Facts:
μ merok <- tetem nitogrin
μ suven <- skidufo mista lalomur plamal rugrovik nibil brobrek dreplik
μ gregre <- klopla toski pudriskem
μ dogrose <- litru driron bribu
μ keskos <- dogrose gregre klostiklim komur modrur kemer gipil grubok merok
μ droplir <- gruplol grekoflek fletru ziskek lemos fetri
μ bopo <- vufli redalem fodril brimok kolan
μ troran <- roklal fidos
μ feni <- flafen guses tuflipi kliplu flaper renul
μ litru <- bano kugar sadur stuse mupo bratrok bostevel bodrus ploko
μ klaflik <- platas stesa briflo
μ vifludri <- digi dratres stepluk saske grore bastel pivinuk
μ labrifler <- kugrer
μ duti <- flonepir tramak trukle brodren sugrol klesten
μ grekoflek <- druska rinade dresa stibagrur mirikes
μ grugres <- tranopi
μ pusun <- ruvan
μ stepluk <- stinik kogrik triflus
μ bibregar <- grilun duturos trutun datrus
μ grilun <- skastilur tolas
μ desik <- pusun gadrepla tefo flibur mapon suflis
μ kugrer <- brupudrum zanu fligul
μ modrur <- kloskun gukluven dumi
μ duturos <- beflekli
μ nogritras <- drotra traso bopo
μ bastel <- trozor klisok
μ gruplol <- pera nuvon treflas meman
μ lupubre <- vivadrem brufimus brikik klaflik nogritras suven
μ votru <- kluklis sozer plisuklan groto skulikem mufe zuklek kotrem
μ meman <- kabas tridas
μ lemos <- vadar gigo sudrafli
μ fidos <- brobral kloba
μ trukle <- grudam
μ kluklis <- tavor
μ saske <- trokli mases
μ ketir <- troke muflok
μ brikik <- sametir
μ klesten <- vudrusku
ξ (each to the one after it):
tetem > nitogrin
klopla > pudriskem > toski
vufli > redalem > kolan > fodril > brimok
roklal > fidos
flafen > guses > kliplu > tuflipi > flaper > renul
bano > kugar > bodrus > ploko > mupo > bostevel > sadur > bratrok > stuse
flonepir > trukle > sugrol > brodren > tramak > klesten
fletru > ziskek > lemos > grekoflek > fetri > gruplol
grilun > trutun > duturos > datrus
brupudrum > zanu > fligul
bribu > driron > litru
pera > meman > nuvon > treflas
vivadrem > nogritras > suven > klaflik > brufimus > brikik
gukluven > dumi > kloskun
modrur > grubok > gipil > dogrose > klostiklim > gregre > kemer > komur > merok
bopo > drotra > traso
triflus > kogrik > stinik
brobral > kloba
mufe > groto > sozer > zuklek > plisuklan > kluklis > skulikem > kotrem
gigo > sudrafli > vadar
saske > dratres > stepluk > grore > pivinuk > digi > bastel
gadrepla > pusun > suflis > tefo > mapon > flibur
lalomur > dreplik > brobrek > mista > rugrovik > nibil > plamal > skidufo
briflo > stesa > platas
stibagrur > mirikes > dresa > druska > rinade
trokli > mases
tolas > skastilur
troke > muflok
klisok > trozor
tridas > kabas
φ j <- tetem flonepir tranopi stinik toski
φ i <- skidufo klopla vufli komur bratrok mirikes
φ l <- roklal platas klostiklim sudrafli plamal renul
φ b <- bano fletru drotra tuflipi tolas
φ h <- digi sozer rinade kloba mapon kolan sametir
φ d <- druska brobral skulikem lalomur grore flaper flibur troke bodrus datrus
φ g <- kugar bribu pera mufe rugrovik
φ a <- dratres beflekli redalem stuse kemer triflus treflas nibil pudriskem vudrusku mases kotrem
φ k <- stesa mista zuklek
φ c <- skastilur kogrik zanu tramak dresa tefo fetri tridas dumi dreplik
φ m <- brupudrum nuvon plisuklan mupo brodren
φ f <- kloskun briflo trokli brobrek
φ e <- traso fodril gukluven vadar groto grudam sugrol bostevel pivinuk
[tetem] Δ dogrose
[skidufo tuflipi brobrek] Δ stepluk
[roklal] Δ desik
[flafen grore] Δ tavor
[flonepir] Δ votru
[fletru vudrusku] Δ tetem
[tranopi] Δ gigo
[stesa zanu datrus] Δ labrifler
[skastilur] Δ roklal
[klostiklim] Δ saske
[kogrik tridas] Δ bastel
[brupudrum trozor skulikem] Δ ruvan
[beflekli] Δ duti
[drotra] Δ brikik
[komur] Δ kugrer
[vivadrem] Δ feni
[stuse] Δ nogritras
[gukluven] Δ kluklis
[ziskek mista gipil mufe renul] Δ pusun
[brufimus] Δ vudrusku
[rinade] Δ lupubre
[tramak] Δ lemos
[treflas] Δ beflekli
[brimok sugrol] Δ tolas
[mupo] Δ troran
[brobral] Δ dratres
[tefo] Δ grekoflek
[fetri] Δ klostiklim
[bratrok] Δ meman
[stibagrur] Δ duturos
[toski] Δ merok
[troke] Δ brodren
[kolan] Δ bopo
[sametir] Δ suven

Known rows:
kugar: [  6 -10   5   1   8   6  15   1 -12  -1  -7  -3   9  -1  -8  11 -11  15
  -1   2   4  -8   5   4  -8  -4   2  -4   5  -7   9  -3  -2  -3 -17   7]
desik: [-51   3  -3  10  16  40  25   1   1 -15  14  -7  -8   2  20 -30  29 -27
   6 -11   9   6  -5  11  12  -1 -32  -9 -43   3  -6  14   1  -3  -1   5]
stesa: [ 63   1  11 -12 -33  -3  -9   3  10  21 -18 -34  13   5  -3   5   0   8
  -5 -18  -7   5   4  12  -6 -15  -7  12   6 -20  14 -40   2  -3   7  -2]
treflas: [ 10  22 -38  -5 -16 -17  19   7 -46  26 -43 -14  14   9  11  34  -9   9
   4  16  -2  26  -3 -16   4 -20   8   2 -13 -15  12   0  -1  13  33  -5]
digi: [ 25   3  -4  17 -14  -9  21   1   3   2   8  -2  10  -5  21 -51   7 -15
  -6  -3  -3   1   6   9  -2   0   2  11   0   6   4  -3  -1   0  -1   2]
mista: [ 76  -4   2  -2 -36  -7   0   5  16  21 -14 -28  15  -3  -5 -11   0   4
  -7 -21 -10   6   6  16  -8 -11   1  11  19 -17  14 -38   1   1   5   0]
stinik: [ -4  -1  -2 -15  -6 -12  -4  -4 -10 -14  23   6   8   7  33   6  10 -15
 -15 -19  -4   0 -10  -8  -4   2  -4  -6   0  -4  -3   3   1   0   8   2]
flafen: [ -6   3   0 -16   2 -17  -3   1  27   5   6 -11  -5  15  19  20   6  20
 -10  -4 -12  -1  -3  -5  -6  -3  -1  -3  22 -10   4  -6   3   1  16  -7]
dratres: [-33 -19   1  15   7  16  16   2 -20 -24  -2 -31 -16  -1 -32   0   0 -13
   2   5   0  24   4   7  -5   3   0   3 -22   1   7  15  -3   2 -33  -2]
grore: [-22  10  -9   2   8 -20  26   2  -3  11   2 -22 -15   4   6  24 -16   7
   2  12 -13  10   2 -10  -1   5  15  -6  23 -16   7  11   1  10  15 -10]
ketir: [  4   6  -2   6   4  13   3   2  20  -5   9   4  -8   2  19  -1  11  -5
  -2   7   2  -2  -7  -2   5   3  -8  -9 -14  -1  -5   5   2  -3   6  -1]
keskos: [  2   3   1   6  10  14   8   2   9  -3  13  11  -7   1  20  -5  10   4
  -1   4   5 -11   1  -4   2   4  -4 -11  -1  -3  -4   7   3  -4   2   4]
sametir: [ 64  10 -17   5 -33 -24 -13  10  -3  17 -23  14  13   1  33  23 -12  19
 -11   4   1  -4   6  -6   6 -21  14  14   2  12  -3 -19   1   5  27 -10]
brodren: [-40 -13   4   5   6  16  -1  -4 -21 -20  -6  11   7  -4 -59 -14  -6 -21
   4 -10   7  12  -8   0  -3   1   1   4 -11   6   2   4  -7   3 -31   7]
gadrepla: [-23  -2   6 -13  -3  -1 -18  -3   7 -10  11   0  -3   7  13  10   2   4
  -4  -3  -1  -5   1   1   0  -3  -5  -1  -4   7  -3   1   0  -2   5  -3]
kloskun: [  2  -3  -2  -6  13  -2  14   0 -17  -3   4  -4   2   1   2  14 -10   4
   1  -2   0  -1  -1   4  -4  -3   3  -4   1  -5   3   3  -2   1  -3   3]
flaper: [-20   3 -12  13   9 -10  22   1 -17   2  -3  -1  -6  -7  -6   7 -20   0
   8  20  -3   9   2  -3   4   3  14   0  -4   5  -1  20  -1   8   1  -3]
stepluk: [ -4  -3   2   4  -2  13  -1   2  -5 -17   5  25   1  -2  11 -22   6 -17
  -2   1  12  -1  -3  -8  11   1 -12   5 -34  16 -11  10   0  -1   2  -6]
duturos: [-20  -8  -4  14  11  22  -5   1  -2 -23   8  14  -9  -2 -10 -22  13 -16
  -1   2  11   0  -4   0   7   6 -12   1 -35  13  -7  14   3  -5  -8   1]
vifludri: [  4   5   3   6  -1   3   2   2  12  -4  15  11  -7   2  12 -22   9  -5
  -4   3   3  -1  -7  -3   6   5 -10  -4 -12   3  -3   6   1  -1   7  -6]

Rows:
No name comes twice in this set of rows, the named rows included.
[ 77 -14   1  -1 -15 -47 -53   1  27 -15   0  45  -6   2 -10  31 -10  35
 -27   8 -11   1 -13 -42 -24  13  56  10  45  13  -4  -5   1  -1  -1 -10]  flonepir
[ 15  14   7 -30 -14 -23  -4  -2   2  13   2   4   6  14  51  14  -4   8
  -9 -11  -5  -8  -1  -5   1  -5  -5  -1  18  -1  -3  -7   2   4  22 -10]  trozor
[ -5   8   9 -37  -6 -16 -16  -4 -24   8 -18  -1   2  13  -9  39 -20  23
   3 -12  -4   4  -9 -14   0  -8   0  -3  21 -15   0 -18  -3   6   9  -8]  brupudrum
[-32 -11  -9  28   1  14  11   3   9 -29   9   2  -8   0 -11 -26  17  -9
  -5  -2   2   3   1   3  -5   3   2   2 -12   9  -2  12   1  -3 -12   1]  tavor
[ 52  13 -19   3 -27 -16  12   3   0  30 -16   2  25 -12  -5 -24 -10  -5
  -4 -18  -6   1   0   6   5 -12   3   8  16  -9   8 -30  -3   7  23   5]  skidufo
[ 53 -28  -1  50 -12  -5 -33  10  40 -42  -3  63 -23 -14 -65 -35   1  17
 -19  30   6   5  -8 -32 -12  24  52  17   7  37  -9  13  -8  -3 -35  -8]  votru
[ 17  10  -2 -25   6 -19   3  -5 -11  12  21   8  15   6  53  31   0   0
 -12 -18  -6 -15  -9  -7  -7  -4  -2  -9  14 -11  -3  -3   3  -3  19   5]  toski
[ -1  -1 -14  34   0  12  31   4   5 -20  13  23  -4 -11  -7 -60  17 -34
  -8  -5   5   6  -2  -4   6  14   0   0 -21  10  -4  16  -1   0  -6   2]  bastel
[ 18  -1 -21  40  13  14  43   2  -2 -11  22  34   2 -24   4 -63  15 -35
  -3  10   8 -13   1   8   8  11  -2  -5 -21  10  -5  17  -6  -4  -7  14]  merok
[ 10   9  -6 -14   4 -16   8  -1  16  16   6   0  -1  10  27  16   3  16
  -8  -3  -9 -13   0  -2  -6  -2   4  -8  26 -10   0  -3   1  -1  21   5]  gipil
[ 45  -8   9  13 -32  -4  -2   2 -13  -3 -10 -16  18  -3 -11 -41   8  -8
  -5  -7   0  14   5  11  -8  -8   0  11  -6  -7  15 -24  -2  -4 -17   1]  zuklek
[-76   5  12 -14  15  20  12  -1 -12  -1 -20 -25  -4  15 -30  19  -4   3
  14  -5   3  11   7  11   7  -9 -27  -6 -10 -12   4  -1   1   5  -7  -2]  roklal
[ 15   6  -7 -16  -3  -7   5  -4  13   0  21  -5   2  11  38  16  18  -2
 -15 -17 -13   2  -7 -12 -10   0   0 -12  21 -18   4  -3   1  -1  13  -1]  tranopi

Now the same objects, written a new way:
Known rows:
groto: [-1  1  1 -4 -6  5  1 -2  2 -8  0 -5  2  2  8  4 -1 -7  2  3  1 -4  5 -2
  9 -1  1  5  3 -3 11]
skidufo: [ -5 -18  23  -5   8 -13   8  -2 -10   0   8  -5  -4  -6  27  11   8   0
  -4  17  -3  11  17  21  -3  10  13   6 -36  24  11]
driron: [ -2  10 -11  11  -2   6   5  15  -2   6   4   4   9  -2  -2   6   0   9
   4   0  -7   1  -8  -7  -1   2  -6  -2  -1   5  -1]
toski: [  1  -8  -4   5   7   2   6  11  -2   9   2   6   1 -16  -1  -3   6   9
  -5  10   9  -6   1  -2  -6 -11  -1  -1  -4   8   5]
trutun: [ -1   3  -4  -2   4   8   2  13   3  -2   1   2   3  13  -2   4   0   3
   6  -7  -4   3 -10  -9   2  -3   0   2   9   1  -5]
rinade: [ 12  -6  10  -9   8 -13  -7 -17   0   0   8   1  -4 -13   2  -1  13  -9
 -11  13  10  -8   6  12   3  -5   6   5 -16  -4  16]
vufli: [  0   2   9  -3  -4   3   7 -14   0   1  -8  -8  -2  -5  17  10 -14   0
  12   5  -4  -8   6  10  20 -11 -10  -3   9  -3   6]
sudrafli: [  6   7   3  -9   4  -4  -4   1   2  -1   1  -5  -1   0  -7  -3   6   0
  -6   1  -7  -2  -6   2  12  -5   0   1  -4 -10  -3]
vadar: [  7   7   6  -6  -1  -4  -2  -9   0  -2  12  -2   1  -1   5   7   5 -10
   0  -1  -1  -6   1   6   7   2   1   4  -3  -8  11]
pivinuk: [  1  -8   1  -4  -4   0  -7 -11  -3  -5   0   0  -4   4   5   3   1  -9
   6   2   7  -4  16   0   2  18   3   3  -9   2   9]
tavor: [-13  12  -4  -4 -15   0   0   9   5   0  -1  -9   4  10  -3  -1 -10 -10
   8 -18   5  11  -5  -6  -1  18  -1  -2   7  -6  -8]
guses: [ 0  0 -3 -2  1  7  2 11  3  1  0  1  1 11 -3  4 -2  3  4 -7 -5  2 -9 -8
  0 -1 -1  3 12  0 -3]
ploko: [ -5  10 -13  17  -4   2   2   9  -4  12   7   9  12  -9  -6   5   2   8
   0   2  -8   4  -4  -3  -7   9  -8  -3 -14   9   1]
mupo: [ -1  -1  -9  11  -1  -3   3  -6  -8   7   5   9   9 -22   4   2   7   3
  -3  19   1  -3   7   6  -6   2  -5  -3 -28   9  15]
brupudrum: [ 15  -4 -16  -7  13   2 -13 -30  15   7 -15  18 -11   0 -20   5  -8   5
  20  13  20 -17 -20 -11  18 -20  -9   7   6 -14  33]
kloba: [ -4  -2   4 -10  -8   5   0  -5  -1  -9  -6  -7   0  -8   7  -2   1  -8
  -5   7  14  -7  13   2  12  -8   4   0   0  -8  10]
kotrem: [  2  -7   6  -2   0 -17  -7  -8  -3   8 -12   3  -4  -2  -3  -6  -4 -10
 -16  11  21   9  12   9  -2  10  14   0 -30   0  -5]
troke: [  2  -7  -3  -4  12  10  -1   0   1  -7   0  -1  -1   0  -4  -3   9  11
   5   4 -11  -2 -13  -7   7 -14   0   2   5   4   8]
ziskek: [ 18 -11  -7  11  -6  15  13  -8  -9  -5  22  20 -24  35  -2  -9   3  12
 -19  -6 -24 -17   2  17 -45 -25  -8  -1   3 -16  -6]
flonepir: [  2  -9  -1  -8   7   3   9  13   1   1   0   3  -3  -7  -1  -3   7  10
  -3   7  11  -6  -4  -6   2 -16   4   0  12   2   5]

Rows:
No name comes twice in this set of rows, the named rows included.
[  2 -16  -4  -8  13   4  -8  -6  -4  -6  -2   1  -5   1  -8  -4  12  10
   3   3  -5   0  -3  -3   5   8   0   2  -3  10   9]  grore
[ -6  11 -12  13  -5   7  -1   0  -5   2   6  -2  14 -16  -4  -2   7   9
  -3   3 -11   2  -2   2  -1   3 -12  -5  -9   8   3]  bodrus
[  7   6   3  -4   5  -5 -12 -10   3  -4  11  -3   1   1  -4  -3  14  -1
  -2  -9  -7   3  -8   4  -2   5   0   3   1  -2   0]  druska
[  1  -6  -3  14   6 -19  -3 -11 -10  17  -4  15   1 -22  -6  -4   3   2
 -19  24  12   6  13  13 -10  10   8  -4 -54  13   2]  stuse
[ 2 -9  2 -5  7  2  2 -3  0 -7  3  3 -3  0  6  8  4  0  3 11 -2 -3  1  0
  5 -7  4  7 -5  3 19]  sugrol
[  5  13  -4  47   5 -13  -2  -1  -1 -16  -5   5  24 -16   4  -1  -8 -34
 -12  -4 -30   0   7 -10 -11   2   8 -12  33  16 -27]  dogrose
[ -3   5 -10  21  -2  -7  -3  -1  -4  15   7  13  11  -8  -3   3   3   3
  -5   1  -3  10   1   3 -18  20  -4  -2 -25  15  -1]  sadur
[ 18  -9 -17   2  21  -6 -27 -52  18  10 -11  22  -8   2 -26  -3  -3   6
  15   4  18   1 -23  -4  -3   3  -6   9 -13   1  26]  skulikem
[  8   8  -2  46   7  -9   8   7  -3 -17  -7   3  22 -34   5  -9  -5 -31
 -17   4 -20 -14  14 -10  -6 -17   7 -17  49  12 -29]  tetem
[ 15 -10   4  43  36 -19   2 -10   1 -12  -7  17   3 -11   6   4  -1 -22
  -1   9 -39  -4  -7  -2 -13  -9  13 -11  30  26 -15]  brufimus
[ 13 -18  -5   6 -13  19  14  -9 -12 -12  13  11 -23  25  -1 -17  -2  14
 -21   0 -15 -18  14  16 -43 -32  -8  -3   3 -16  -2]  mufe
[  0   0  12  -2   1  -3   5  -5  -2   9 -20  -6  -6 -10   3   1 -16   9
   0  10  -1  -3   4   9  17 -12  -6  -7   2  -4 -11]  redalem
[  0   2   2  -3   4   8   1  -5   2  -4  -3  -8   1  -3   1  -2  -3  13
   9  -6 -14   1  -5   0  10  -9 -10  -2  16   2  -3]  lalomur
[ -4   6  -3   1 -12   7   6   0  -2  -4  -1  -1   5 -11   8   7   0  -5
  -1  12   0 -10  10   0  10  -5  -5  -1  -6  -2  16]  klopla
[  4  -4   7   1   4  -9  -7 -20   0   6 -11   0  -5  -4   1  -6  -8   2
  -3   0   2  12   2  11   1   8   2  -1 -14   7  -7]  plamal

